Each row has a class, written after it.
[  4 -13   9  -8  -2  37  10 -51  21  10  12 -33   6  19  44 -28  -7  -2
  35  -8   6 -11   1 -12  34   3   0  34 -42 -23   8   9  -2  60  27 -36
   4 -22   4  -2  -4]
Gebo
[ -1  18  57  18 -31 -64  -5   8  -5 -21  32 -14  30 -14  -7  26  -5  31
  31  20   5 -22 -30  12   2 -13 -14  21 -20   3  11   1 -13   5  22  -2
 -29  24  -3 -18 -21]
rodiv
[  0 -17 -51  10 -44   1 -15  -8  44  22   2 -25 -27   9  10 -10 -26   9
 -17  14 -31 -26   4  13  11  35  -3  29  34 -22  -9  44 -22  13 -26   3
  13 -27   7  37  25]
Gebo
[-29 -26 -25   6  -1  48   3  17 -13  26  37  21  -2  26  73 -43  15  -5
  -9 -25  19  19  16 -12  28 -52   3 -55   0  25  25  19 -65  25 -35 -28
 -15 -38  -5 -37   5]
Tabap
[  0  22  56  20 -24 -59  -7   6 -11 -26  32  -9  27 -17  -9  27  -7  31
  27  23   4 -19 -29  12  -4 -21 -11  26 -21   1   7  -8  -6   6  27 -14
 -28  29  -7 -13 -17]
Gebo
[-21 -11  28 -45 -28  37 -62 -29  46  34  11 -64 -53 -12   1 -37   8 -37
  -2  10   5  26  26 -12  40  35  15  35  12  35  25  17 -29  85  24  13
  -8 -37  -7  28  -7]
Gebo
[ -4 -13  21  14  10 -10   8 -10  52 -60 -27 -10   7   9  49 -51  -4 -20
  -5  14 -13 -13   9  47  -6 -54  16 -27  35   2  -1  20 -16 -10  -8   0
 -13 -39  -9  10  -1]
Zogik
[ -1   9  20 -62  17  30   1  26  -1  28  21  -5  35 -23  60 -12  11 -16
 -19  -3 -12  14  40 -30   8  -7  57   3  11  60  10 -10 -72  32 -77  18
  23 -47 -11 -28  21]
ronup
[-10  -5  13 -25  31  19   3 -51  -3  13  20 -26  28  13  16  -8  12  -5
   2  -6  -3  -3  10  -3  38  20 -15  -9  12  20   1  19  11  19  13  15
  20   4   4  10   6]
vog
[  1  20  55  26 -25 -58  -4  13  -8 -22  32  -6  38 -15 -11  39 -11  32
  28  20   1 -23 -37  14   1  -6 -22   8 -32   5   6  -4 -15   4  26  -6
 -27  39 -10 -11 -18]
Mele
[  1  20  50  23 -30 -70  -5  17 -10 -23  28 -11  24 -13 -11  35  -5  29
  18  18   1 -21 -37  12   5 -16 -19  14 -18  -4   8   1 -12   3  23  -4
 -26  28  -3 -11 -19]
rodiv
[  6 -57  31  43  44  17  48  53 -10  13  12  24 -14 -31  -1 -55   1 -62
 -10 -49  25 -14   6  -4  16  14 -66  43 -33  34  38   7 -49   1  12 -20
  36 -20 -24  -2  -4]
Tabap
[ 30  -9  21  -8  -3   6 -14  21 -28   0  34  -7  29  -7 -57  27 -26   9
  31 -19  54  15 -24 -27   4   8 -11  85  12  43 -13 -45   1   3  68 -14
 -63  25  -2 -42  -9]
vog
[ -2  18  55  28 -34 -70 -13   1  -3 -19  40  -6  32 -10  -9  36 -13  35
  30  24   6 -20 -30   8  -4 -16 -16  19 -28   2   8  -1 -11   9  12 -20
 -30  28  -7 -13 -15]
vezet
[  3 -31 -42  -1 -34  -6  -6 -10  38  24  -6 -30 -28  -2  -1 -28 -28  -6
 -13  16 -20 -18   0  15   8  34 -10  24  25 -37  -3  41 -15   9 -18  -6
  10 -22   2  36  19]
rodiv
[  0 -22  32 -21  13  14  15 -27  32  35 -12   4  -4  -9 -20  23   7 -26
  19  -5   9  -7  -3   3  -1  44 -21  31 -39 -15  15  -7  20  57  30 -17
  14 -16  -3  10 -20]
Zogik
[ -2  24   4 -12 -33 -24  14 -13  30 -49 -39 -51  -9  12  54 -32 -38 -13
 -13   4 -13  -5 -19  11  14   0   0 -14  -4  20 -17  20 -34  19  10   0
  14 -34   7   4   7]
vezet
[ -4 -39  50  -3 -20 -53 -11 -37  18 -61 -12 -43 -36   8  57   3 -38 -13
 -17  18  13  -9   2  45   4 -10 -17 -13   3  56   0  37 -64  21 -32  -1
  14 -16 -22  10  13]
vezet
[  9 -18  46  19 -32   2  -8  35  -2  36  28  30  38 -11 -17  10   9  -3
  -5 -45  32  -4   5 -32  12  25 -29  16  33  35 -16   8 -67 -12 -45 -21
 -24 -28  -6 -39  -9]
vezet
[ 11 -13 -23  15   1   8   8  50 -32  37  32  20  39 -31 -61 -11 -28 -18
  34 -26   6   7  -9  -1 -35  37 -52  -2  31  38 -15   6 -33 -22  31  -2
 -25  51  -3  -3   4]
Zogik
[  5   3  -6  14 -11   8  23  10  11  31  -2  -6  -8   0 -30  22   4  -7
  10 -37   8  -4   1 -24   9   9 -13  16 -53 -37  22 -12  36  37  19  -3
 -25 -18 -14  -6 -25]
Tabap
[  9 -14   9  -3  22   1   6  -7   6  23   4   8  18  -5  11  13  19 -22
   5  -7   1   5   1   4  -2 -30 -12 -11 -47 -21  20 -13   6  50   7 -30
   3  -4  -5  -6  -6]
Zogik
[-11 -18 -28 -85   8  51 -13 -45 -35  12   1 -51 -19  14  40  31   8   9
  21 -11  26 114  75 -26  40   9 -24  35  23  25 -18   7 -12   3 -15  -1
   2 -17  -9  27  10]
rona
[ 10  16   2  37  42  13   9  17 -18 -23  37 -18  44 -14 -28 -49 -45   3
  31 -18   8 -18   2 -15 -15   8 -17  21  38  63 -17  19 -14 -21  37  55
 -11   8  31  20 -18]
Zogik
[  3 -37  72 -23   4 -12  25 -13  20 -80  26 -30 -27  10  33 -11 -22 -17
  -3  10  48   3   0  42  59 -27 -14  15  32  22  12  15 -10  -4 -19   6
  -6 -20 -32  17  -1]
Tabap
[  7 -27  13 -12 -34 -13  -7   9  29  71  18 -19   2 -15  19  15 -22 -12
 -14 -18  43 -18 -34 -11   3  16 -75   6  19 -14  16  31 -44  34  -2 -24
  -2 -31  16 -34 -35]
rodiv
[  0 -32 -40  12 -55 -18 -25   9  43  17  -8 -34 -36   0  -1 -24 -26  25
 -10  17 -25 -23  -8  20   1  43 -10  33  23 -38  -4  31 -17 -15 -30  -7
   7 -12  15  32  18]
rodiv
[ 34 -45  17  46 -20 -38 -41  52  14   6   6  11  35  13 -39 -14 -13   0
 -28 -30  17 -27 -30  16  10 -28   7  33  18 -17 -19  -5   2   0  13 -24
 -64 -38  14   9  16]
rona
[-35  50  29 -37  14   5 -15  -1 -19  -7  56 -55  -3  13 -14  63  13   6
   0   7  -4  52  -1   4  51  12 -33  -9 -53  37  27  -3 -14  -1 -31 -12
  -2   7 -22  53   0]
Tabap
[ -8 -16  13 -30  24  21   4 -52   0  19  21 -31  25  11  22  -8   7   1
 -14  -9   6  16   5  -8  36  37  -5  -3   1  24  -2  10   9   6   6   5
  21 -12   5   8  15]
Tabap
[ -3 -24  41 -29  23  -3  31   7  -8  21  -5   4  12  -5  -2 -12   4  -5
  31 -10  -2  -2 -12   1  21  33  11  10 -62 -14   4  -5  35  67  30 -25
   4   3  -6   9 -10]
ronup
[ 12 -61  39  24 -10  -5  10 -30  60  40  27 -13  18  -2  14 -29  17   3
  26 -11  14  -5   7  25  17  10 -13   6 -39  -7  23  14  55  67  18 -21
 -20 -27  -4 -16 -12]
Gebo
[ -2 -31 -55  -3 -35  13  -9 -18  28  30   0 -24 -25  10  -9 -25 -31   5
   4  14  -9 -17   9   7 -11  51 -14  18  34 -26  -2  48 -17  11 -25  -3
  15  -7   3  36  20]
Zogik
[  7  10  56  20 -22 -60  -4  11  -3 -24  33  -5  32 -15   2  30 -10  33
  27  28  12 -21 -30  16  -4 -12 -13  15 -30  -5  10  -5  -1   4  21 -10
 -26  23  -3 -15 -17]
Zogik
[  2 -28  28 -24 -24  10   1  10   4  36  31 -28  52   5  13  35 -29  50
  28 -36  35  22 -38  -1  41  39 -51  58 -55  22   4  16 -39   9 -43  30
 -20 -36 -24  25 -17]
vog
[ -3  21  54  24 -33 -76  -5  -6 -10 -23  25   0  38 -16  -5  38  -5  29
  35  23  -6 -22 -25  10  -2 -17 -18  10 -20   5   6   2 -10  13  18  -4
 -24  33  -7 -15 -13]
ronup
[ 18  -3   5 -18  22   1  14 -47  38  27   2 -23  21   9  14  24   1 -24
   9   4 -15 -23   0   6  36   5 -23  26 -22   1   6  14   8  84  22  -1
  -9 -16 -21  -4 -11]
Mele
[ -6 -26  10 -35  14   8  -1 -59  -5  15  19 -21  20  11  23 -14  -2  -2
   2  -3   4   7   0  -5  34  36  -7  -7   9  21  -4  20   9  14  12  10
  25   4  -4  12   9]
vezet
[  2  25  60  26 -28 -68  -9  11  -4 -19  36 -10  35 -11 -17  29  -5  31
  24  23   6 -25 -30  10  -3 -13 -16  21 -24   5   9  -6  -8   0  18 -11
 -30  20   2 -13 -15]
rodiv
[ 17  -5 -24  -3  32  -5   7  64 -59 -20 -17  -3  -2 -20 -73 -87 -18 -24
  11 -51  17  -9 -26 -25  16 -22  -4  26  31 -16 -24  14 -17 -29  21  -5
 -38  15  -1 -16 -51]
Mele
[ -2 -25   9 -23  19  13   6 -50  -3   8  16 -22  16  12  18 -14   5  -3
  -8  -2   4   9   7  -6  35  26  -6 -14   5  29   2  19  15  14  -5   3
  25  -7   4  11  10]
ronup
[ 13 -11   4 -31  -2   6  18 -42  26  40  13 -22  19  22  38   5 -11 -25
  36  -2  15 -10   5 -10   8  30 -16   2 -53 -18   5  26  10  78  29 -36
  -1 -18 -14 -12 -15]
Zogik
[ -4   5  34 -13   1 -35   1  10  16 -26 -20 -13 -15   3   0 -29 -28  -4
   2  12  29  14 -30  30  -6 -12  -8  -3 -17  17 -12  14  -8  24 -11 -13
 -24 -36 -10  -2  -8]
ronup
[ 12  -1 -54 -16  -7   0 -74   2  63  28  -7 -19  -6  46  -6 -21   2   0
  -6  19   4   6 -16  31  27 -19  -9  49  90  54 -23  35  17  65  46  42
 -66 -36  31   7 -13]
Zogik
[ -2  28  47  27 -27 -63 -12   4  -9 -20  35 -11  31 -22 -12  20 -11  34
  22  26  -5 -24 -29   7  -4 -21 -16  18 -22   2   5  -8  -7   1  22 -12
 -30  27  -1 -13 -18]
Gebo
[ -2 -28 -51   6 -33  18 -12 -12  31  30  -4  -8 -22   6 -16 -17 -21   7
  10  16 -12 -13  -1  17  -5  45 -18  24  22 -27  -1  40  -8   0 -12   9
  11   5  -2  37  15]
Mele
[  9  50  29 -59  41  11  -1  13  14  48  17 -21  50 -31  11   9  -6 -51
 -31   8 -16 -43 -24 -17  22   8  16 -13  22  -5  -7 -12 -10  20  52 -21
 -12 -31  28 -36 -17]
Mele
[ 19   4  36 -16  -6 -18  11 -17  49 -32  -9 -59 -17 -13  20  28 -13  -4
 -40   8  27  28  -9  31  18  -1  -7 -33  28  24  -4  12  15   8  -6  31
 -18 -35 -13 -30  -7]
Mele
[  5  27  53  23 -26 -63  -3  15  -1 -24  32  -9  35 -16 -11  33  -9  32
  26  29   5 -23 -30  12  -7 -15 -18  15 -20  -3  10  -5  -4  15  21  -9
 -29  27  -1 -13 -16]
Zogik
[  5 -16  49 -43  10  -6  22  15  21  24  -3  -9   0  10  -9  20 -14 -20
  18  -3  20 -25 -21  19  32  14 -32  15 -10 -16  12  -4  49  87  57  -4
 -24  -6   2  18 -27]
rona
[  1 -15 -49   2 -27  -1  -7  13  39  17  -4 -30 -32  15   4 -38 -33   6
  -6  16 -15 -22  -7  14   5  27 -12  27  34 -45  -4  46  -6   6 -18   1
   9 -17   5  47  13]
rodiv
[ -4  -6   7 -32  31  25   2 -53  -5  10  19 -31  26  13   8 -13   2  -5
   1   0   0  13   5  -5  32  35  -5 -12   4  28  -7  15   7  19  17   7
  23   5   5  15  12]
Mele
[  2 -23 -46  10 -34   6  -1  -2  32  15  -6 -21 -25   4  -6 -10 -33  18
  -2  15 -18 -21   5  16  -4  34  -9  39   9 -47  -2  34  -7  -9 -41   1
  12 -23   7  44  18]
rona
[  0  18  56  23 -25 -56  -5   0  -5 -23  36 -14  33 -20  -7  28  -9  35
  26  27  -2 -23 -27  15  -4 -18  -6  22 -24   3   8  -2  -8  13  17 -14
 -26  26  -3  -9 -14]
Gebo
[ -1 -46   8   2 -11 -29 -11 -45 -30  25  34 -10  60   8 -24  19 -18  58
  20 -32  13  -5  12 -12   2 -15  14  17  -2   0  -7 -13  -5   9 -32  -8
 -61 -30  -2 -28  12]
rona
[  1 -28 -52  18 -51  -1 -12 -12  40  18   2 -27 -50  13   3 -24 -27  16
  -6  22 -16 -12  18   7   5  47 -14  22  17 -36  -1  42   5   1 -40  -9
  19  -7  -3  41  30]
vezet
[ -6 -12  29  -2  -4 -26  20 -42  45 -68 -31 -17 -19  37  60 -17   6 -17
 -24   0  11  -2 -12  59  33 -64 -17 -29  37   4   1  17   1  35  -8   0
  22 -40   1   2  18]
Gebo
[  1 -18  65  27 -21 -29  24  74  10  11   9  -3   7  -2  12   5   9  -5
  20 -52   7 -25   1  18  71  26 -83  33  11  20   9  48 -28  17  -4  32
 -29 -27 -27  18 -28]
vezet
[ -2 -13  37  20  12 -11   6 -28  -1  11   3   4   2  20  -8  14  25  -9
  24 -23  10 -14 -12  -7  21  -4 -11   8 -79 -21  26   0  25  57  18 -35
   2  -8  -6  -3 -20]
ronup
[  3  11  58  25 -32 -67 -12   9   5 -21  30  -9  30 -14  -7  30  -3  34
  22  21   5 -21 -37  15  -4 -18  -5  17 -22 -10  10  -3  -4   1  19  -4
 -26  22   0 -14 -20]
rodiv
[ -6 -20   9 -31  28  22   4 -63  -7  14  26 -31  27  15  17 -11   7   2
  -3  -3   2   3   4  -4  46  31 -12 -13   2  18  -3  17  16  15   6   1
  20   6   1   7  11]
vog
[ -4  24  49  20 -32 -70  -4   3  -9 -22  28  -4  30 -13  -5  30 -14  30
  32  25   0 -26 -34   7  -3 -14 -15  11 -24  -6   8   3  -7   4  18 -11
 -28  27  -8 -14 -18]
ronup
[ 12 -27  34 -24  47   1  35 -35   6  33  -2 -15  16   2  -9  19   4 -33
  25 -23   4  -2  26   1  13  28  -4   8 -84   2   9  -7  47  75  33 -22
  -4 -23 -19   2  -9]
Mele
[-15 -55  44  43  18 -35  14  -2 -12   0  47   8  35  11  20  27  27  29
  15 -48  -1 -17  25  -7  12  17 -19  16  22  53  20   3 -36 -15   9 -13
 -26  12 -47 -63  -1]
vog
[ -1  20  56  31 -29 -69  -9   7  -5 -27  37  -7  34 -12 -14  42 -10  33
  31  21  -2 -30 -28  17  -3 -22 -25  24 -24  -1  12  -5 -13   5  13  -8
 -29  30  -1 -10 -20]
rona
[  1 -19  20 -28  30  12   7 -48   0  14  27 -30  30   5  22  -6  -2   2
  -4   0  -1   1  10  -1  32  28  -4  -5  -3  16   0  11  17  18   4  12
  19  -9   6  13   7]
rona
[ -3  -6   8 -27  15   9  -3 -53  -2  17  18 -29  20  11  16 -14   5  -2
   0   2   0   6   6 -11  34  32 -13  -6   3  22   2  20  13  15  -1   8
  19  -4  -1  10   9]
ronup
[  0 -21 -42   7 -35   9 -19  -9  36   8  -7 -14 -31   5  -9 -22 -26   8
   0  19 -15 -16   6  10  -7  33 -16  24  40 -24  -5  20 -16   8 -23   5
  14   2   6  38  21]
Zogik
[ 19 -11  32  -3  50   9  29  -8   6 -18  17  -5   6 -35 -43   1  -9 -21
  -6  -7  19  14 -15  -4  18  15 -11  89  29  20  -6 -39  10 -11  59 -22
  -5 -16  -8 -23   1]
Gebo
[-21  -7  21  19 -11 -18  22 -28  28 -67  -6 -22 -24  10  22   6  -1 -13
 -17   2 -14 -11  -2  22  22 -26  -3  -8  37   8  10  15 -41   6  -6 -18
  15  -4 -10   1   4]
Tabap
[ 12 -53  21   4  34  16  38   2  55  22  26 -21   1 -17  24 -30   2 -15
  13 -17  -3 -12  32  -2  18   9  -2  51 -28 -21  31  -8  29  44 -12 -25
  19 -26  -8   0 -12]
Tabap
[ -2  16  24  28  13 -21  18 -14  29 -54  -9 -24  -2  21  21 -24   3  -5
 -19   5  -1   2   8  12  -1 -18   6  -7  -7  15   2   9   0  20 -16   3
  33 -17 -10  11  26]
vog
[ -9 -17 -38   2 -29 -16 -12  -4  38  27  -7 -17 -35  13  -3 -20 -20  -1
   1  14 -17 -12   6  26   4  26 -20  17   6 -35  -2  40  -1  17 -19   1
   4 -31   0  46  20]
rodiv
[-14  39  38  15  15   4  13  49  30 -36 -24  -1  -3  -1  44 -63   7 -38
  -9   4 -20 -17   1  28   7 -32 -29 -36   9  16   8  16 -34 -12 -23   2
  18 -14  -8  24  -4]
vezet
